Here is a tiny trained network, its code and every weight. The questions are about switching its units off for an input and a class, where a switched-off unit gives its printed mean instead of its output.

import numpy as np


def w(rows, s, z=0):
    codes = np.array(rows[::2]) - 128.0
    scale = np.full(codes.shape[1], s)
    scale[-1] = z or s
    return codes * scale


def f(y):
    return np.maximum(y, 0)


def log_softmax(a):
    a = a - a.max(-1, keepdims=True)
    return a - np.log(np.exp(a).sum(-1, keepdims=True))


def net(x, mask):
    res = np.array(x, float).reshape(1, 8) / 4 @ E
    y = f(res @ A[0][:, :-1].T + A[0][:, -1])
    res = res + np.where(mask, y, B[0][:, -1]) @ B[0][:, :-1]
    return log_softmax(res[-1] @ U[:, :-1].T + U[:, -1])


A, B = {}, {}
E = w([
[35,42,216,213,55,16,208,182],'x0',
[186,13,70,247,234,151,175,55],'x1',
[127,128,131,126,127,128,133,123],'x2',
[196,244,79,158,187,52,253,227],'x3',
[127,130,133,126,127,126,130,132],'x4',
[130,124,124,129,130,128,127,133],'x5',
[251,185,158,174,54,18,59,19],'x6',
[122,132,126,126,130,125,133,125],'x7',
],0.006)
A[0] = w([
[157,202,98,150,153,85,199,192,12],'n0',
[88,75,184,189,73,45,176,159,79],'n1',
[207,187,56,65,179,191,89,91,55],'n2',
[1,78,99,81,198,226,173,246,68],'n3',
[82,86,181,202,70,57,175,155,101],'n4',
[97,207,177,40,69,127,111,168,49],'n5',
[240,181,163,187,42,1,55,41,39],'n6',
[89,67,193,192,78,42,189,155,56],'n7',
[170,203,109,153,146,82,178,166,68],'n8',
[216,183,51,60,174,205,92,77,70],'n9',
[167,219,94,152,165,68,211,210,51],'n10',
[182,27,83,246,245,164,179,60,4],'n11',
[99,180,171,60,68,116,120,168,85],'n12',
[95,187,168,59,71,119,112,176,91],'n13',
[181,171,77,91,144,171,109,112,19],'n14',
[100,197,162,41,77,123,104,164,79],'n15',
[67,54,183,95,42,199,23,53,64],'n16',
[175,217,90,151,161,73,206,201,74],'n17',
],0.006,0.0018)
B[0] = w([
[133,56,154,103,143,117,94,83,189],'n0',
[73,192,145,115,171,165,89,171,214],'n1',
[59,188,154,126,160,153,96,177,209],'n2',
[214,171,143,119,72,184,254,64,254],'n3',
[61,181,144,109,164,168,90,178,214],'n4',
[153,117,75,179,92,69,108,161,196],'n5',
[190,185,140,104,84,208,250,91,245],'n6',
[61,192,145,120,163,164,87,179,218],'n7',
[135,63,152,98,145,130,117,82,182],'n8',
[62,186,143,123,162,156,89,188,217],'n9',
[143,39,154,97,157,122,78,79,211],'n10',
[171,141,39,204,50,16,92,197,251],'n11',
[158,118,86,164,104,88,122,140,185],'n12',
[156,121,85,162,94,75,120,142,190],'n13',
[92,169,150,124,149,144,113,162,171],'n14',
[158,114,77,182,93,60,101,165,193],'n15',
[137,28,157,91,173,115,90,61,237],'n16',
[137,37,162,96,166,117,85,71,209],'n17',
],0.0077,0.008)
U = w([
[47,199,148,117,169,151,81,178,120],'0',
[153,114,55,211,78,51,104,156,18],'1',
[125,24,166,76,156,122,90,66,254],'2',
[169,177,142,110,85,174,245,92,143],'3',
],0.011,0.00048)

Each question gives the input, the list of numbers given to net, and the class t.
The units are the neurons (one row each of A and B). Each row of codes is followed by its name. A weight is (code - 128) times the scale printed after its matrix; where a second scale follows, it is the last column's (A, B and U).
mask holds one flag per neuron, in row order. A switched-off neuron (its flag False) gives its mean, the last column of its row in B, instead of its output. The means were averaged over made-up inputs and are rounded, as every weight is.
A unit's drop is (log p(t) with every unit on - log p(t) with that unit switched off) / (log p(t) with every unit on - log p(t) with every unit switched off).
The circuit of an input: a set's keep is (log p(t) with only the set's units on - log p(t) with every unit switched off) / (log p(t) with every unit on - log p(t) with every unit switched off). Starting from the 12 units with the biggest drops (on a tie, the unit counted first), units are removed one at a time, each time the one whose removal leaves the highest keep (on an exact tie, the one counted first), for as long as the keep stays at least 0.8.
circuit, biggest first: the units of the circuit, biggest drop first
most important unit: the unit with the biggest drop
top k neurons: the k neurons with the biggest drops, biggest first
drop of u: that unit's drop, to one decimal
input [3,-7,-8,-1,1,5,-8,-7], class 3: most important unit -> n3
input [-8,4,-2,6,2,1,8,-5], class 0: top 2 neurons -> [n9 n2]
input [-8,2,3,8,2,-4,8,7], class 0: top 2 neurons -> [n9 n2]
input [-8,-5,-2,-8,-2,-6,8,8], class 0: top 3 neurons -> [n9 n2 n3]
input [1,2,5,3,-1,5,-4,-7], class 3: top 2 neurons -> [n3 n16]
input [-1,-5,6,6,-6,0,6,-2], class 2: top 3 neurons -> [n17 n10 n11]
input [-8,6,-7,-7,-7,-3,8,-3], class 0: top 3 neurons -> [n9 n2 n3]
input [8,5,3,-4,-4,8,-8,0], class 0: top 2 neurons -> [n7 n4]
input [7,-6,5,8,-5,-3,-4,2], class 2: top 2 neurons -> [n10 n17]
input [-1,-5,7,-4,-7,-1,-6,-7], class 3: top 2 neurons -> [n3 n11]
input [3,6,-3,8,8,7,-1,-4], class 2: top 2 neurons -> [n17 n10]
input [1,-5,-6,4,-3,-7,8,-6], class 3: top 2 neurons -> [n6 n11]
input [-4,-2,8,7,1,-5,4,-5], class 2: drop of n10 -> 0.1
input [4,-1,5,6,-8,-8,6,3], class 2: drop of n10 -> 0.3
input [-1,3,-3,4,-6,8,-8,5], class 3: circuit, biggest first -> [n3]
input [-7,5,-6,1,-4,4,4,4], class 0: drop of n9 -> 0.3
